Below is a small trained network, with its code and all its weights. Each question gives an input and a class and asks what happens when units are switched off, that is, made to give their printed mean instead of their output.

import numpy as np


def w(rows, s, z=0):
    codes = np.array(rows[::2]) - 128.0
    scale = np.full(codes.shape[1], s)
    scale[-1] = z or s
    return codes * scale


def f(y):
    return y / 2 * (1 + np.tanh(0.7978845608 * (y + 0.044715 * y**3)))


def log_softmax(a):
    a = a - a.max(-1, keepdims=True)
    return a - np.log(np.exp(a).sum(-1, keepdims=True))


def net(x, mask):
    res = np.array(x, float).reshape(1, 6) / 4 @ E
    y = f(res @ A[0][:, :-1].T + A[0][:, -1])
    res = res + np.where(mask, y, B[0][:, -1]) @ B[0][:, :-1]
    return log_softmax(res[-1] @ U[:, :-1].T + U[:, -1])


A, B = {}, {}
E = w([
[183,122,126,229,108,7,30,161,98,166,176],'x0',
[114,97,96,187,189,64,203,91,150,203,147],'x1',
[135,122,38,136,171,169,176,89,87,55,241],'x2',
[63,135,128,188,124,94,150,27,107,26,90],'x3',
[205,38,5,133,83,101,165,94,92,134,106],'x4',
[174,101,163,36,23,114,100,28,122,179,162],'x5',
],0.011)
A[0] = w([
[127,134,130,162,136,31,48,182,100,100,82,33],'N0',
[90,87,106,170,197,105,253,83,149,126,144,1],'N1',
[79,149,132,88,93,190,147,45,138,52,129,80],'N2',
[115,106,71,254,215,90,154,120,149,137,128,225],'N3',
[63,170,178,41,157,215,178,193,168,112,45,79],'N4',
[127,184,223,111,153,103,68,203,197,200,94,129],'N5',
[167,118,133,205,165,92,123,150,159,60,94,34],'N6',
[227,41,102,75,34,90,119,114,146,241,108,120],'N7',
],0.0076,0.0044)
B[0] = w([
[114,148,128,176,47,104,132,194,124,108,121,177],'N0',
[95,151,85,124,203,90,136,54,136,157,124,200],'N1',
[97,153,144,61,112,140,97,78,119,80,136,218],'N2',
[115,175,68,155,174,52,157,161,108,111,84,242],'N3',
[111,71,171,144,157,254,166,142,180,149,81,249],'N4',
[127,127,176,232,136,170,57,100,133,195,156,219],'N5',
[83,106,79,126,107,112,107,154,162,91,108,164],'N6',
[218,73,102,93,67,97,187,113,120,208,112,245],'N7',
],0.0094,0.015)
U = w([
[194,61,91,86,57,83,160,92,122,200,127,251],'0',
[107,145,142,91,54,123,97,25,77,11,126,179],'1',
[91,118,136,41,137,208,171,92,164,77,120,121],'2',
[128,167,208,150,116,87,61,118,143,197,224,36],'3',
[113,147,103,176,90,68,112,203,122,94,94,55],'4',
[86,151,76,144,213,65,175,86,125,119,108,84],'5',
[116,116,182,167,144,184,110,151,165,182,89,46],'6',
[190,131,39,108,201,186,141,222,85,90,252,245],'7',
],0.012,0.0019)

Each question gives the input, the list of numbers given to net, and the class t.
The units are the neurons (one row each of A and B). Each row of codes is followed by its name. A weight is (code - 128) times the scale printed after its matrix; where a second scale follows, it is the last column's (A, B and U).
mask holds one flag per neuron, in row order. A switched-off neuron (its flag False) gives its mean, the last column of its row in B, instead of its output. The means were averaged over made-up inputs and are rounded, as every weight is.
A unit's drop is (log p(t) with every unit on - log p(t) with that unit switched off) / (log p(t) with every unit on - log p(t) with every unit switched off).
The circuit of an input: a set's keep is (log p(t) with only the set's units on - log p(t) with every unit switched off) / (log p(t) with every unit on - log p(t) with every unit switched off). Starting from all 8 units, units are removed one at a time, each time the one whose removal leaves the highest keep (on an exact tie, the one counted first), for as long as the keep stays at least 0.8.
units of the circuit, in order: the units of the circuit, biggest drop first
top k neurons: the k neurons with the biggest drops, biggest first
drop when u is switched off: that unit's drop, to one decimal
input [0,-1,4,-8,-5,3], class 3: units of the circuit, in order => N4; N5
input [6,3,-6,-2,-6,-8], class 4: top neuron => N0
input [7,8,-3,-2,-7,-5], class 4: top 3 neurons => N3; N0; N6
input [-8,8,2,-8,0,-4], class 5: top 3 neurons => N1; N3; N2
input [6,-1,2,4,8,-5], class 4: top 2 neurons => N0; N6
input [4,6,3,-8,-2,-3], class 5: top 2 neurons => N3; N4
input [3,-1,-6,-2,-5,0], class 3: top 2 neurons => N5; N4
input [-6,-2,5,3,3,8], class 1: top 2 neurons => N2; N4
input [4,-6,5,-6,2,1], class 0: top 2 neurons => N7; N3
input [0,-2,-6,7,5,-7], class 4: drop when N0 is switched off => 0.2
input [2,2,-5,-3,-2,1], class 3: drop when N4 is switched off => 0.5
input [-1,-3,1,4,0,-3], class 1: drop when N1 is switched off => 0.1
input [4,-1,5,5,2,5], class 1: drop when N4 is switched off => 0.2
input [4,5,-4,-7,-6,-2], class 3: units of the circuit, in order => N4
